Below are the code and all the weights of a small trained network. Each question names an input and a class and asks about switching units off, where a switched-off unit gives its printed mean instead of its output.

import numpy as np


def w(rows, s, z=0):
    codes = np.array(rows[::2]) - 128.0
    scale = np.full(codes.shape[1], s)
    scale[-1] = z or s
    return codes * scale


def f(y):
    return y / 2 * (1 + np.tanh(0.7978845608 * (y + 0.044715 * y**3)))


def log_softmax(a):
    a = a - a.max(-1, keepdims=True)
    return a - np.log(np.exp(a).sum(-1, keepdims=True))


def net(x, mask):
    res = np.array(x, float).reshape(1, 8) / 4 @ E
    y = f(res @ A[0][:, :-1].T + A[0][:, -1])
    res = res + np.where(mask, y, B[0][:, -1]) @ B[0][:, :-1]
    return log_softmax(res[-1] @ U[:, :-1].T + U[:, -1])


A, B = {}, {}
E = w([
[129,128,130,128,132,125,118,119,134,128,129,133],'x0',
[99,103,143,5,178,211,127,146,121,144,199,215],'x1',
[113,69,26,108,24,121,167,72,159,133,203,120],'x2',
[175,228,29,132,157,61,145,159,107,190,144,190],'x3',
[170,131,145,130,132,90,84,213,155,58,245,109],'x4',
[59,214,254,131,80,61,213,130,162,159,176,144],'x5',
[199,104,171,88,182,82,234,54,59,59,158,147],'x6',
[160,45,164,17,84,48,113,179,142,124,45,179],'x7',
],0.008)
A[0] = w([
[191,137,140,91,116,108,143,48,82,98,143,153,29],'n0',
[85,127,233,139,91,115,148,103,185,170,164,147,20],'n1',
[203,114,155,155,135,102,162,93,104,84,139,135,89],'n2',
[131,93,31,140,79,71,155,98,144,176,200,170,113],'n3',
[108,141,81,178,129,121,111,213,209,181,103,182,86],'n4',
[126,106,143,84,100,73,113,149,124,121,92,179,132],'n5',
[180,97,144,169,129,86,111,194,162,89,196,104,220],'n6',
[160,75,67,131,185,171,73,153,99,153,119,121,80],'n7',
[145,117,58,126,159,138,100,111,94,98,88,150,75],'n8',
[174,146,128,189,41,121,128,88,96,139,69,123,120],'n9',
[33,132,95,119,96,138,93,187,185,151,105,147,18],'n10',
[167,107,154,110,170,116,222,76,105,73,124,117,17],'n11',
[92,177,105,141,178,194,143,77,92,155,170,60,160],'n12',
[70,156,83,172,173,184,148,143,101,80,179,100,47],'n13',
[176,151,111,179,167,37,143,127,159,155,89,83,142],'n14',
[148,96,140,103,83,97,143,163,136,107,86,184,6],'n15',
[115,40,186,130,42,182,126,76,146,76,149,64,65],'n16',
[131,167,137,133,89,154,70,179,167,180,140,119,108],'n17',
[134,124,113,140,141,98,81,198,162,44,255,119,161],'n18',
[156,143,164,188,113,83,116,130,119,95,57,64,110],'n19',
[137,141,198,148,198,116,67,149,132,97,123,117,116],'n20',
[221,171,16,110,130,110,159,162,97,168,131,156,103],'n21',
[205,65,47,130,110,206,103,169,96,95,94,112,9],'n22',
[70,129,143,116,114,151,97,61,117,182,73,128,59],'n23',
[85,142,114,139,111,131,115,162,112,110,83,88,132],'n24',
[58,27,213,151,160,184,121,118,151,51,87,61,116],'n25',
[151,131,131,115,167,120,173,107,76,69,132,154,22],'n26',
[112,183,119,163,154,147,102,40,113,113,184,109,48],'n27',
[137,162,189,115,204,129,100,149,115,124,68,99,52],'n28',
[107,116,123,93,144,166,145,98,131,172,106,159,144],'n29',
[143,83,119,97,101,81,105,149,123,120,94,171,58],'n30',
[84,121,128,165,93,129,30,193,218,119,145,120,102],'n31',
[157,128,105,133,109,181,98,130,63,90,123,115,52],'n32',
[208,122,131,126,155,87,164,96,82,131,176,160,161],'n33',
[84,111,134,50,187,219,120,167,100,154,190,210,148],'n34',
[86,137,115,144,110,126,143,68,105,151,59,134,108],'n35',
[146,92,142,115,183,60,151,76,131,57,170,128,41],'n36',
[169,33,177,84,75,77,107,157,152,107,65,128,128],'n37',
[62,110,108,158,156,161,188,51,105,195,43,176,135],'n38',
[130,201,108,125,84,89,179,144,134,145,141,190,83],'n39',
[109,81,67,69,42,96,157,48,169,115,176,78,163],'n40',
[138,136,163,203,135,222,139,76,125,105,174,106,140],'n41',
[170,66,97,140,158,177,94,122,104,79,108,109,20],'n42',
[39,151,224,138,92,104,186,143,149,177,163,141,91],'n43',
[175,193,167,125,204,119,120,208,26,197,72,126,153],'n44',
[175,99,108,211,75,52,102,117,131,89,106,44,122],'n45',
[64,124,121,138,107,178,68,146,176,196,101,136,56],'n46',
[156,63,108,152,129,151,80,131,94,132,115,150,4],'n47',
],0.0082,0.0021)
B[0] = w([
[107,87,95,171,110,111,108,141,94,60,88,152,185],'n0',
[171,171,161,163,59,59,92,71,114,64,187,128,218],'n1',
[89,70,64,157,128,141,180,122,55,76,110,163,188],'n2',
[89,110,195,161,220,246,72,168,219,96,136,78,230],'n3',
[101,94,76,184,136,128,175,111,91,120,121,185,210],'n4',
[151,136,114,126,112,132,82,208,84,195,112,97,197],'n5',
[177,70,86,3,184,79,214,108,185,154,111,120,221],'n6',
[163,129,188,142,108,79,123,78,122,106,206,121,212],'n7',
[142,166,162,154,131,69,116,78,159,117,168,104,187],'n8',
[157,164,126,55,129,194,160,98,96,164,107,119,192],'n9',
[121,90,145,202,84,141,187,126,97,128,90,150,207],'n10',
[112,82,88,202,106,133,152,121,87,109,99,128,212],'n11',
[119,109,97,99,96,103,72,201,100,158,91,84,211],'n12',
[142,121,91,143,86,77,73,189,98,182,116,90,196],'n13',
[145,170,110,82,130,191,115,102,110,133,136,165,201],'n14',
[104,93,124,148,71,102,77,197,91,183,117,95,180],'n15',
[26,224,132,125,230,148,116,151,173,137,170,250,247],'n16',
[98,66,141,149,112,119,180,109,113,80,73,160,195],'n17',
[153,93,95,49,193,67,203,113,168,160,87,48,251],'n18',
[163,173,130,65,80,196,113,117,111,96,108,133,213],'n19',
[120,96,166,126,180,159,141,149,204,126,108,97,192],'n20',
[84,230,148,162,213,110,113,134,140,141,182,225,217],'n21',
[142,146,168,166,109,64,101,63,125,97,194,104,231],'n22',
[121,95,115,98,176,84,147,103,140,115,80,128,179],'n23',
[127,111,123,122,120,155,153,88,146,110,129,159,161],'n24',
[61,221,104,118,212,110,132,161,155,133,155,242,252],'n25',
[106,117,88,191,121,135,164,100,99,78,64,117,177],'n26',
[111,117,116,127,77,99,65,202,52,180,95,84,191],'n27',
[128,62,180,184,150,207,96,151,166,92,116,35,191],'n28',
[166,121,120,66,122,136,160,116,153,161,115,111,176],'n29',
[117,158,106,162,110,84,67,164,100,164,87,75,187],'n30',
[78,83,71,156,122,120,202,82,74,100,83,146,236],'n31',
[152,127,188,147,102,69,90,117,114,133,149,138,161],'n32',
[78,107,74,160,113,131,138,142,103,122,90,165,199],'n33',
[235,211,70,53,58,248,145,103,63,91,99,149,252],'n34',
[161,113,111,62,143,93,173,114,175,172,131,119,181],'n35',
[104,62,106,154,98,132,170,98,102,131,84,148,197],'n36',
[119,155,82,141,116,104,41,198,79,193,107,115,252],'n37',
[132,83,131,68,185,28,236,126,189,147,101,62,224],'n38',
[98,203,172,155,128,93,78,91,136,109,198,171,190],'n39',
[141,76,222,175,173,250,98,165,201,123,121,32,255],'n40',
[87,128,75,124,93,124,38,179,105,217,122,129,213],'n41',
[168,160,180,156,99,49,107,46,119,85,195,105,200],'n42',
[203,146,212,151,89,69,88,73,93,114,189,91,249],'n43',
[94,103,172,160,191,183,82,144,212,102,143,90,226],'n44',
[160,182,134,56,69,198,131,97,105,108,100,162,245],'n45',
[115,91,94,188,97,123,197,119,104,65,103,143,210],'n46',
[133,147,159,128,66,95,119,109,96,116,164,95,172],'n47',
],0.0062,0.0095)
U = w([
[81,32,74,250,83,119,217,108,69,61,79,179,54],'0',
[178,151,226,180,57,19,112,62,114,91,210,101,73],'1',
[113,116,83,141,69,84,48,243,75,251,97,94,99],'2',
[116,71,204,185,189,248,107,156,203,96,120,62,126],'3',
[63,204,116,140,207,103,125,143,146,141,158,254,255],'4',
[155,68,101,13,168,30,244,108,173,166,97,81,142],'5',
[212,172,106,36,44,254,156,103,83,105,116,164,145],'6',
],0.0081,0.0039)

Each question gives the input, the list of numbers given to net, and the class t.
The units are the neurons (one row each of A and B). Each row of codes is followed by its name. A weight is (code - 128) times the scale printed after its matrix; where a second scale follows, it is the last column's (A, B and U).
mask holds one flag per neuron, in row order. A switched-off neuron (its flag False) gives its mean, the last column of its row in B, instead of its output. The means were averaged over made-up inputs and are rounded, as every weight is.
A unit's drop is (log p(t) with every unit on - log p(t) with that unit switched off) / (log p(t) with every unit on - log p(t) with every unit switched off).
The circuit of an input: a set's keep is (log p(t) with only the set's units on - log p(t) with every unit switched off) / (log p(t) with every unit on - log p(t) with every unit switched off). Starting from the 12 units with the biggest drops (on a tie, the unit counted first), units are removed one at a time, each time the one whose removal leaves the highest keep (on an exact tie, the one counted first), for as long as the keep stays at least 0.8.
circuit, biggest first: the units of the circuit, biggest drop first
unit that matters most: the unit with the biggest drop
k most important neurons: the k neurons with the biggest drops, biggest first
drop of u: that unit's drop, to one decimal
input [1,-5,-3,-6,-6,-8,-1,-7], class 1: unit that matters most : n42
input [5,-5,6,-6,-7,0,-4,2], class 5: 4 most important neurons : n38; n35; n23; n44
input [0,-6,-5,3,7,-4,6,5], class 5: 2 most important neurons : n6; n18
input [8,-8,-2,-1,6,6,3,-5], class 6: 3 most important neurons : n45; n19; n14
input [7,-6,-8,0,-2,5,0,7], class 3: 4 most important neurons : n44; n28; n20; n41
input [-8,6,-2,4,1,5,1,5], class 6: 2 most important neurons : n34; n22
input [-2,-1,-5,-8,8,7,-1,5], class 4: 2 most important neurons : n25; n16
input [4,0,2,0,0,-1,7,-8], class 2: 3 most important neurons : n41; n27; n12
input [3,0,-7,-8,-3,0,4,-1], class 4: 4 most important neurons : n25; n40; n16; n3
input [8,5,-8,5,-8,-3,6,-3], class 3: 2 most important neurons : n44; n28
input [4,1,7,-4,8,3,-4,-1], class 5: 4 most important neurons : n18; n6; n31; n44
input [-8,-7,2,-5,-2,-6,6,3], class 6: 2 most important neurons : n45; n19
input [-7,-5,-3,3,4,-1,0,1], class 6: circuit, biggest first : n45; n14
input [4,4,-8,7,2,-8,0,6], class 1: unit that matters most : n7
input [-6,3,1,-4,0,-3,1,-2], class 4: circuit, biggest first : n25; n16
input [7,-3,1,-1,-8,8,2,8], class 1: 2 most important neurons : n43; n1
input [-1,-4,7,-6,-1,5,-2,0], class 3: 2 most important neurons : n40; n21
input [5,-4,-1,-8,-4,4,8,-1], class 0: 2 most important neurons : n11; n2
input [-5,-8,7,-2,-8,-5,0,-3], class 5: 4 most important neurons : n38; n35; n34; n23
input [4,3,-3,-6,-5,-2,3,-3], class 4: circuit, biggest first : n25
input [-3,4,6,6,0,-6,-5,3], class 1: circuit, biggest first : n22; n7
input [4,4,6,2,5,-5,-3,3], class 3: drop of n8 : 0.0
input [2,6,-2,-6,0,-7,5,-5], class 1: drop of n42 : 0.5
input [0,-5,8,-4,2,2,8,-7], class 0: drop of n20 : 0.1
input [1,-1,-2,-1,8,-4,1,-6], class 5: drop of n18 : 0.4
